Here is a tiny trained network, its code and every weight. The questions are about switching its units off for an input and a class, where a switched-off unit gives its printed mean instead of its output.

import numpy as np


def w(rows, s, z=0):
    codes = np.array(rows[::2]) - 128.0
    scale = np.full(codes.shape[1], s)
    scale[-1] = z or s
    return codes * scale


def f(y):
    return np.maximum(y, 0)


def log_softmax(a):
    a = a - a.max(-1, keepdims=True)
    return a - np.log(np.exp(a).sum(-1, keepdims=True))


def net(x, mask):
    res = np.array(x, float).reshape(1, 6) / 4 @ E
    y = f(res @ A[0][:, :-1].T + A[0][:, -1])
    res = res + np.where(mask, y, B[0][:, -1]) @ B[0][:, :-1]
    return log_softmax(res[-1] @ U[:, :-1].T + U[:, -1])


A, B = {}, {}
E = w([
[125,124,128,129,131,129,130],'x0',
[67,213,89,150,175,74,119],'x1',
[174,64,69,160,199,96,95],'x2',
[187,180,62,120,144,162,220],'x3',
[124,118,130,254,74,120,163],'x4',
[150,182,152,178,165,236,62],'x5',
],0.01)
A[0] = w([
[91,191,180,105,106,169,151,94],'N0',
[169,142,142,48,166,118,139,76],'N1',
[89,152,125,155,187,108,132,72],'N2',
[144,139,122,57,142,138,85,16],'N3',
[159,127,137,135,141,109,130,253],'N4',
[63,193,77,145,202,126,182,99],'N5',
[114,154,97,210,104,120,167,107],'N6',
[190,85,73,173,229,115,100,68],'N7',
[92,186,88,128,144,96,116,40],'N8',
[123,136,210,180,168,164,35,120],'N9',
[156,141,145,221,79,124,158,39],'N10',
[54,65,83,105,45,51,156,49],'N11',
[119,136,107,122,120,131,111,60],'N12',
[31,69,193,141,119,101,38,23],'N13',
[94,181,173,128,139,173,182,110],'N14',
[43,166,117,152,152,81,70,95],'N15',
[112,55,71,147,171,117,92,68],'N16',
[166,56,183,138,135,204,156,64],'N17',
[97,128,151,187,108,128,176,84],'N18',
[174,52,157,109,96,159,155,40],'N19',
[102,109,142,173,142,137,178,64],'N20',
[103,109,145,144,128,121,84,64],'N21',
[117,124,119,211,100,150,148,50],'N22',
[84,105,100,87,147,169,129,217],'N23',
[25,185,192,70,48,158,124,66],'N24',
[182,55,147,78,63,161,107,90],'N25',
[122,182,124,29,200,155,126,109],'N26',
[59,178,170,81,45,178,198,62],'N27',
[201,191,54,117,144,172,234,70],'N28',
[94,122,109,40,112,135,119,105],'N29',
[148,116,139,185,63,45,164,128],'N30',
[172,182,112,160,131,207,79,19],'N31',
[72,73,125,97,99,76,149,57],'N32',
[83,143,132,148,185,107,166,79],'N33',
[175,97,101,123,182,110,106,93],'N34',
[132,158,142,160,171,168,139,58],'N35',
[147,135,98,83,119,112,95,49],'N36',
[109,176,122,163,163,245,74,46],'N37',
[197,65,146,113,111,181,181,84],'N38',
[170,154,86,140,146,158,209,24],'N39',
[139,144,160,185,138,193,100,44],'N40',
[121,129,137,45,158,114,117,59],'N41',
[111,90,145,103,156,48,242,40],'N42',
],0.011)
B[0] = w([
[162,110,126,171,116,80,133,185],'N0',
[98,97,130,152,180,174,107,165],'N1',
[116,166,125,130,107,120,104,155],'N2',
[96,79,111,157,200,145,111,146],'N3',
[121,162,172,144,125,136,199,252],'N4',
[89,185,103,132,77,124,83,204],'N5',
[99,97,145,165,185,162,119,190],'N6',
[188,126,142,159,119,54,117,201],'N7',
[106,168,100,140,103,148,86,155],'N8',
[129,134,110,73,135,137,197,243],'N9',
[89,92,119,157,193,156,105,171],'N10',
[155,143,80,56,159,145,159,200],'N11',
[135,118,118,125,130,117,103,128],'N12',
[114,43,179,58,43,161,78,211],'N13',
[146,128,138,139,120,91,145,180],'N14',
[92,172,123,125,86,137,88,206],'N15',
[193,117,138,173,111,85,121,169],'N16',
[86,191,117,139,109,119,103,175],'N17',
[132,106,146,149,175,163,113,167],'N18',
[108,169,88,133,130,110,97,165],'N19',
[132,106,122,138,136,156,104,139],'N20',
[127,110,147,113,114,105,113,150],'N21',
[113,94,117,157,179,156,111,162],'N22',
[120,139,152,155,136,150,184,216],'N23',
[183,117,123,159,134,83,113,217],'N24',
[74,192,79,155,110,125,80,188],'N25',
[94,85,139,173,187,166,120,219],'N26',
[189,134,131,156,151,46,95,199],'N27',
[122,47,185,61,3,152,94,221],'N28',
[111,109,133,169,169,140,135,171],'N29',
[103,113,144,146,200,154,138,215],'N30',
[151,135,92,65,170,128,162,173],'N31',
[135,150,110,87,137,158,169,169],'N32',
[96,148,103,127,113,113,105,149],'N33',
[159,128,151,157,137,80,134,168],'N34',
[134,130,122,90,132,127,146,150],'N35',
[139,111,111,135,168,141,128,134],'N36',
[160,122,58,80,162,131,155,209],'N37',
[83,198,101,146,98,121,78,185],'N38',
[125,74,154,84,95,137,104,164],'N39',
[136,133,91,80,170,152,149,169],'N40',
[106,100,109,168,170,176,123,160],'N41',
[181,150,63,55,165,149,142,180],'N42',
],0.011)
U = w([
[179,132,62,52,180,164,188,93],'0',
[100,64,131,198,206,188,128,96],'1',
[137,51,174,80,54,158,109,127],'2',
[88,216,83,159,103,136,89,98],'3',
[255,102,132,194,144,54,130,90],'4',
[134,141,148,150,138,154,195,251],'5',
],0.0099,0.022)

Each question gives the input, the list of numbers given to net, and the class t.
The units are the neurons (one row each of A and B). Each row of codes is followed by its name. A weight is (code - 128) times the scale printed after its matrix; where a second scale follows, it is the last column's (A, B and U).
mask holds one flag per neuron, in row order. A switched-off neuron (its flag False) gives its mean, the last column of its row in B, instead of its output. The means were averaged over made-up inputs and are rounded, as every weight is.
A unit's drop is (log p(t) with every unit on - log p(t) with that unit switched off) / (log p(t) with every unit on - log p(t) with every unit switched off).
The circuit of an input: a set's keep is (log p(t) with only the set's units on - log p(t) with every unit switched off) / (log p(t) with every unit on - log p(t) with every unit switched off). Starting from the 12 units with the biggest drops (on a tie, the unit counted first), units are removed one at a time, each time the one whose removal leaves the highest keep (on an exact tie, the one counted first), for as long as the keep stays at least 0.8.
units of the circuit, in order: the units of the circuit, biggest drop first
unit that matters most: the unit with the biggest drop
k most important neurons: the k neurons with the biggest drops, biggest first
drop of u: that unit's drop, to one decimal
input [0,0,1,-6,-1,-6], class 0: units of the circuit, in order : N11
input [-1,8,6,8,4,8], class 0: 3 most important neurons : N37; N31; N13
input [-1,2,-7,-6,1,-2], class 4: 2 most important neurons : N24; N27
input [-7,8,3,3,-7,-7], class 3: 3 most important neurons : N5; N8; N9
input [3,0,-5,6,6,-2], class 1: 2 most important neurons : N6; N10
input [1,-7,0,-5,0,-1], class 3: 2 most important neurons : N25; N28
input [5,1,-2,-1,1,-5], class 0: units of the circuit, in order : N11; N42
input [-7,2,-5,7,8,6], class 1: 3 most important neurons : N6; N10; N22
input [-6,-6,-5,-5,5,-3], class 3: units of the circuit, in order : N25; N19
input [-1,1,-7,-6,-4,-4], class 4: 3 most important neurons : N24; N27; N28
input [2,4,-5,-3,3,-2], class 4: units of the circuit, in order : N24; N27
input [5,-2,-7,6,4,-3], class 4: 2 most important neurons : N27; N13
input [3,-7,7,-2,-3,-3], class 3: units of the circuit, in order : N25; N38
input [4,-4,-8,8,0,-8], class 0: units of the circuit, in order : N42
input [5,7,-7,-1,5,-7], class 0: 3 most important neurons : N11; N42; N32
input [-7,-3,3,-1,-3,-7], class 0: 2 most important neurons : N42; N11
input [-4,7,2,6,2,1], class 3: 2 most important neurons : N5; N13
input [8,-8,-2,1,-7,-4], class 3: 2 most important neurons : N25; N38
input [-5,2,7,-5,2,8], class 0: drop of N9 : 0.4
input [6,2,5,-8,2,1], class 2: drop of N13 : 0.5
input [-4,6,-8,-6,-3,1], class 4: unit that matters most : N24
input [8,-1,-2,-8,6,0], class 2: drop of N13 : 2.8
